Below is a small trained network, with its code and all its weights. Each question gives an input and a target symbol and asks what happens when units are switched off, that is, made to give their printed mean instead of their output.

import numpy as np


def w(rows, s, z=0):
    codes = np.array(rows[::2]) - 128.0
    scale = np.full(codes.shape[1], s)
    scale[-1] = z or s
    return codes * scale


def f(y):
    return np.maximum(y, 0)


def softmax(a):
    e = np.exp(a - a.max(-1, keepdims=True))
    return e / e.sum(-1, keepdims=True)


def log_softmax(a):
    a = a - a.max(-1, keepdims=True)
    return a - np.log(np.exp(a).sum(-1, keepdims=True))


def net(x, mask):
    ids = ['αβδζηθλμξπφψω'.index(c) for c in x.split()]
    T = len(ids)
    res = E[ids] + P[:T]
    u = 0
    for l in range(2):
        r = res
        for j in range(2):
            rows = slice(2 * j, 2 * j + 2)
            q, k, v = (r @ M[l][rows].T for M in (Q, K, V))
            z = softmax(np.where(np.tri(T) > 0, q @ k.T / 2**0.5, -1e9)) @ v
            o = O[l][rows]
            res = res + np.where(mask[u + j], z, o[:, -1]) @ o[:, :-1]
        u += 2
        y = f(res @ A[l][:, :-1].T + A[l][:, -1])
        res = res + np.where(mask[u : u + 12], y, B[l][:, -1]) @ B[l][:, :-1]
        u += 12
    return log_softmax(res[-1] @ U[:, :-1].T + U[:, -1])


Q, K, V, O, A, B = {}, {}, {}, {}, {}, {}
E = w([
[56,97,167],'α',
[58,97,143],'β',
[192,96,128],'δ',
[101,160,109],'ζ',
[150,174,132],'η',
[60,65,155],'θ',
[156,81,39],'λ',
[91,87,242],'μ',
[113,145,107],'ξ',
[72,227,148],'π',
[137,116,225],'φ',
[252,2,93],'ψ',
[16,134,84],'ω',
],0.015)
P = w([
[4,83,107],'0',
[69,56,119],'1',
[87,64,118],'2',
[58,67,152],'3',
[91,80,98],'4',
[76,77,105],'5',
[61,72,113],'6',
[61,72,104],'7',
[66,69,113],'8',
[104,89,80],'9',
],0.0037)
Q[0] = w([
[66,141,65],'0.h0',
[40,148,132],'0.h0',
[168,111,255],'0.h1',
[180,116,145],'0.h1',
],0.01)
K[0] = w([
[15,147,102],'0.h0',
[194,41,155],'0.h0',
[39,86,205],'0.h1',
[126,3,36],'0.h1',
],0.0077)
V[0] = w([
[251,26,253],'0.h0',
[46,179,252],'0.h0',
[110,131,59],'0.h1',
[106,50,169],'0.h1',
],0.0046)
O[0] = w([
[162,165,43,5],'0.h0',
[65,104,192,152],'0.h0',
[84,92,197,162],'0.h1',
[255,76,235,146],'0.h1',
],0.0066,0.0023)
A[0] = w([
[205,141,126,155],'0.n0',
[134,96,90,197],'0.n1',
[209,48,111,168],'0.n2',
[115,120,86,209],'0.n3',
[158,102,148,123],'0.n4',
[134,86,165,221],'0.n5',
[140,245,130,196],'0.n6',
[101,238,83,74],'0.n7',
[53,149,153,254],'0.n8',
[53,66,149,72],'0.n9',
[110,140,130,64],'0.n10',
[80,214,70,161],'0.n11',
],0.013,0.0038)
B[0] = w([
[101,82,253,154],'0.n0',
[142,48,147,178],'0.n1',
[188,159,142,225],'0.n2',
[130,36,146,171],'0.n3',
[167,162,138,157],'0.n4',
[218,88,223,192],'0.n5',
[83,86,192,199],'0.n6',
[86,160,158,195],'0.n7',
[77,104,158,255],'0.n8',
[121,107,25,196],'0.n9',
[193,114,124,139],'0.n10',
[86,176,86,216],'0.n11',
],0.0064,0.0093)
Q[1] = w([
[142,99,151],'1.h0',
[70,255,102],'1.h0',
[168,176,92],'1.h1',
[160,155,84],'1.h1',
],0.012)
K[1] = w([
[116,118,36],'1.h0',
[254,90,171],'1.h0',
[160,2,187],'1.h1',
[150,128,248],'1.h1',
],0.007)
V[1] = w([
[106,46,158],'1.h0',
[160,106,83],'1.h0',
[181,176,245],'1.h1',
[79,219,149],'1.h1',
],0.011)
O[1] = w([
[141,186,117,239],'1.h0',
[112,197,96,74],'1.h0',
[202,55,252,65],'1.h1',
[165,190,155,244],'1.h1',
],0.0043,0.011)
A[1] = w([
[101,182,227,149],'1.n0',
[71,91,150,86],'1.n1',
[78,155,135,41],'1.n2',
[169,122,121,17],'1.n3',
[102,56,201,182],'1.n4',
[138,106,57,138],'1.n5',
[205,126,166,225],'1.n6',
[198,112,98,78],'1.n7',
[104,116,81,161],'1.n8',
[253,103,120,115],'1.n9',
[65,151,135,252],'1.n10',
[115,148,104,150],'1.n11',
],0.014,0.0038)
B[1] = w([
[3,66,92,245],'1.n0',
[191,157,246,181],'1.n1',
[153,121,101,205],'1.n2',
[68,182,165,153],'1.n3',
[86,118,74,227],'1.n4',
[246,50,89,156],'1.n5',
[76,133,66,224],'1.n6',
[169,215,154,181],'1.n7',
[217,173,199,161],'1.n8',
[117,168,98,248],'1.n9',
[150,156,231,250],'1.n10',
[157,145,96,161],'1.n11',
],0.0076,0.015)
U = w([
[75,71,63,49],'α',
[96,168,171,38],'β',
[107,190,67,188],'δ',
[98,108,133,238],'ζ',
[152,255,80,2],'η',
[173,138,168,129],'θ',
[182,93,48,132],'λ',
[79,70,86,126],'μ',
[189,34,160,159],'ξ',
[231,206,195,105],'π',
[199,224,178,223],'φ',
[180,82,206,58],'ψ',
[153,92,175,54],'ω',
],0.0088,0.0078)

Each question gives the input, a string of symbols that net reads in full, and the target symbol t.
The units are the heads (2 rows each of Q, K, V and O) and the neurons (one row each of A and B). Each row of codes is followed by its name. A weight is (code - 128) times the scale printed after its matrix; where a second scale follows, it is the last column's (O, A, B and U).
mask holds one flag per unit, layer by layer, with each layer's heads first. A switched-off unit (its flag False) gives its mean, the last column of its rows in O or B, instead of its output. The means were averaged over made-up inputs and are rounded, as every weight is.
A unit's drop is (log p(t) with every unit on - log p(t) with that unit switched off) / (log p(t) with every unit on - log p(t) with every unit switched off).
The circuit of an input: a set's keep is (log p(t) with only the set's units on - log p(t) with every unit switched off) / (log p(t) with every unit on - log p(t) with every unit switched off). Starting from the 12 units with the biggest drops (on a tie, the unit counted first), units are removed one at a time, each time the one whose removal leaves the highest keep (on an exact tie, the one counted first), for as long as the keep stays at least 0.8.
circuit, biggest first: the units of the circuit, biggest drop first
unit that matters most: the unit with the biggest drop
top k neurons: the k neurons with the biggest drops, biggest first
k most important neurons of layer l: the k neurons of layer l with the biggest drops, biggest first
which heads matter: for each layer, one digit per head in row order, 1 if its drop is at least 0.15 and else 0, layers parted by /
drop when u is switched off: that unit's drop, to one decimal
input λ λ β, target ξ: unit that matters most -> 1.h1
input ψ λ ω π α ψ φ ζ, target φ: circuit, biggest first -> (1.n0 1.n6)
input η ψ φ ψ δ, target δ: top 2 neurons -> (1.n9 1.n6)
input π ω η ψ π θ ψ, target δ: which heads matter -> 10 / 00
input φ δ β π π, target β: 2 most important neurons of layer 1 -> (1.n10 1.n0)
input ζ φ λ π ψ ζ π, target β: 2 most important neurons of layer 0 -> (0.n6 0.n7)
input θ φ π, target ζ: circuit, biggest first -> (1.n0 1.h1)
input λ π π π ζ φ δ, target δ: which heads matter -> 00 / 00
input ξ ω α, target φ: top 4 neurons -> (0.n9 1.n0 1.n8 1.n1)
input π ω ω, target π: 2 most important neurons of layer 1 -> (1.n8 1.n0)
input π θ η ω α, target φ: top 4 neurons -> (0.n9 1.n0 1.n8 0.n6)
input λ λ δ λ ψ ψ, target δ: which heads matter -> 00 / 01
input λ λ π π λ ω ζ, target φ: 3 most important neurons of layer 0 -> (0.n6 0.n5 0.n2)
input θ δ λ η π ψ, target η: top 3 neurons -> (1.n7 1.n9 0.n2)
input λ λ ω λ π λ, target λ: 4 most important neurons of layer 1 -> (1.n10 1.n5 1.n1 1.n0)
input ψ ω β π λ δ ζ θ, target ξ: 3 most important neurons of layer 0 -> (0.n9 0.n6 0.n7)
input λ π θ π μ θ β μ, target α: 2 most important neurons of layer 0 -> (0.n5 0.n11)
input η ξ ψ θ, target ξ: top neuron -> (1.n0)
input π α π π η π ξ μ, target μ: drop when 1.h1 is switched off -> 0.1
input φ π ψ π ψ λ ξ π ψ, target η: drop when 1.n9 is switched off -> 0.3
input π μ ω β, target φ: drop when 0.n9 is switched off -> 1.0
